Below are the code and all the weights of a small trained network. Each question names an input and a class and asks about switching units off, where a switched-off unit gives its printed mean instead of its output.

import numpy as np


def w(rows, s, z=0):
    codes = np.array(rows[::2]) - 128.0
    scale = np.full(codes.shape[1], s)
    scale[-1] = z or s
    return codes * scale


def f(y):
    return y / 2 * (1 + np.tanh(0.7978845608 * (y + 0.044715 * y**3)))


def log_softmax(a):
    a = a - a.max(-1, keepdims=True)
    return a - np.log(np.exp(a).sum(-1, keepdims=True))


def net(x, mask):
    res = np.array(x, float).reshape(1, 4) / 4 @ E
    y = f(res @ A[0][:, :-1].T + A[0][:, -1])
    res = res + np.where(mask, y, B[0][:, -1]) @ B[0][:, :-1]
    return log_softmax(res[-1] @ U[:, :-1].T + U[:, -1])


A, B = {}, {}
E = w([
[172,244,115,186,180,158,156],'x0',
[173,133,50,126,143,55,133],'x1',
[65,132,194,161,150,102,206],'x2',
[106,166,164,136,254,142,58],'x3',
],0.0091)
A[0] = w([
[124,162,164,169,192,170,165,166],'n0',
[132,68,101,91,40,114,181,245],'n1',
[92,194,165,189,169,141,143,195],'n2',
[103,83,189,72,114,137,45,221],'n3',
[119,142,180,194,166,91,152,168],'n4',
[101,101,167,138,70,62,254,227],'n5',
[217,187,61,149,83,139,143,200],'n6',
[107,204,188,182,177,136,167,213],'n7',
[71,106,178,125,160,201,45,251],'n8',
[42,85,177,127,110,106,141,248],'n9',
[113,181,148,153,185,155,133,222],'n10',
[79,24,156,92,63,98,163,212],'n11',
[161,167,99,138,204,89,79,232],'n12',
[229,143,22,93,113,117,102,245],'n13',
[61,90,180,93,116,140,129,188],'n14',
[149,158,81,122,164,100,68,180],'n15',
[154,155,134,150,35,140,225,226],'n16',
[81,125,149,59,177,159,103,139],'n17',
[81,247,127,169,168,122,143,249],'n18',
[77,197,161,178,195,153,171,202],'n19',
[70,62,172,179,81,105,205,149],'n20',
[143,226,149,173,228,142,151,231],'n21',
[188,108,81,56,141,120,41,184],'n22',
],0.0083,0.0029)
B[0] = w([
[168,21,180,136,109,87,186,195],'n0',
[40,120,16,118,60,128,155,239],'n1',
[187,19,168,119,128,73,209,207],'n2',
[43,103,228,125,118,192,98,214],'n3',
[158,116,156,112,76,107,186,179],'n4',
[137,170,25,50,147,82,223,234],'n5',
[197,210,67,226,82,166,111,214],'n6',
[211,42,162,109,103,63,206,223],'n7',
[145,114,248,108,131,192,96,223],'n8',
[74,134,165,19,151,168,184,212],'n9',
[181,54,189,133,146,87,163,201],'n10',
[2,76,92,77,101,112,168,248],'n11',
[193,140,137,140,226,34,100,214],'n12',
[132,158,23,244,123,113,76,246],'n13',
[101,114,144,95,135,167,143,194],'n14',
[178,132,130,202,220,38,9,186],'n15',
[142,233,40,99,82,189,194,222],'n16',
[124,134,170,133,135,166,135,170],'n17',
[237,81,152,177,131,91,180,229],'n18',
[185,56,169,131,90,92,185,224],'n19',
[80,142,78,38,192,92,182,210],'n20',
[197,79,170,187,118,32,150,255],'n21',
[91,85,138,230,142,104,4,220],'n22',
],0.0061,0.0081)
U = w([
[155,170,122,203,248,86,28,104],'0',
[61,35,103,181,57,115,78,22],'1',
[45,150,91,3,137,113,205,115],'2',
[63,114,255,93,132,248,90,254],'3',
[203,58,192,148,132,80,197,191],'4',
[161,251,87,184,44,200,147,100],'5',
],0.0069,0.0016)

Each question gives the input, the list of numbers given to net, and the class t.
The units are the neurons (one row each of A and B). Each row of codes is followed by its name. A weight is (code - 128) times the scale printed after its matrix; where a second scale follows, it is the last column's (A, B and U).
mask holds one flag per neuron, in row order. A switched-off neuron (its flag False) gives its mean, the last column of its row in B, instead of its output. The means were averaged over made-up inputs and are rounded, as every weight is.
A unit's drop is (log p(t) with every unit on - log p(t) with that unit switched off) / (log p(t) with every unit on - log p(t) with every unit switched off).
The circuit of an input: a set's keep is (log p(t) with only the set's units on - log p(t) with every unit switched off) / (log p(t) with every unit on - log p(t) with every unit switched off). Starting from the 12 units with the biggest drops (on a tie, the unit counted first), units are removed one at a time, each time the one whose removal leaves the highest keep (on an exact tie, the one counted first), for as long as the keep stays at least 0.8.
circuit, biggest first: the units of the circuit, biggest drop first
k most important neurons: the k neurons with the biggest drops, biggest first
drop of u: that unit's drop, to one decimal
input [8,6,-8,-5], class 0: circuit, biggest first -> [n15; n13]
input [5,-6,0,-6], class 5: circuit, biggest first -> [n16]
input [4,1,5,-7], class 2: 2 most important neurons -> [n5; n20]
input [6,1,-5,-3], class 5: 2 most important neurons -> [n6; n16]
input [6,6,-3,-4], class 5: 2 most important neurons -> [n6; n16]
input [-5,7,-5,-6], class 1: 2 most important neurons -> [n22; n11]
input [-1,8,2,-5], class 5: 2 most important neurons -> [n6; n13]
input [-6,7,-3,-5], class 1: 2 most important neurons -> [n22; n13]
input [-7,8,-7,2], class 0: drop of n15 -> 0.2
input [-1,-3,-3,4], class 3: drop of n8 -> 0.1
input [-7,7,0,5], class 0: drop of n15 -> 0.1
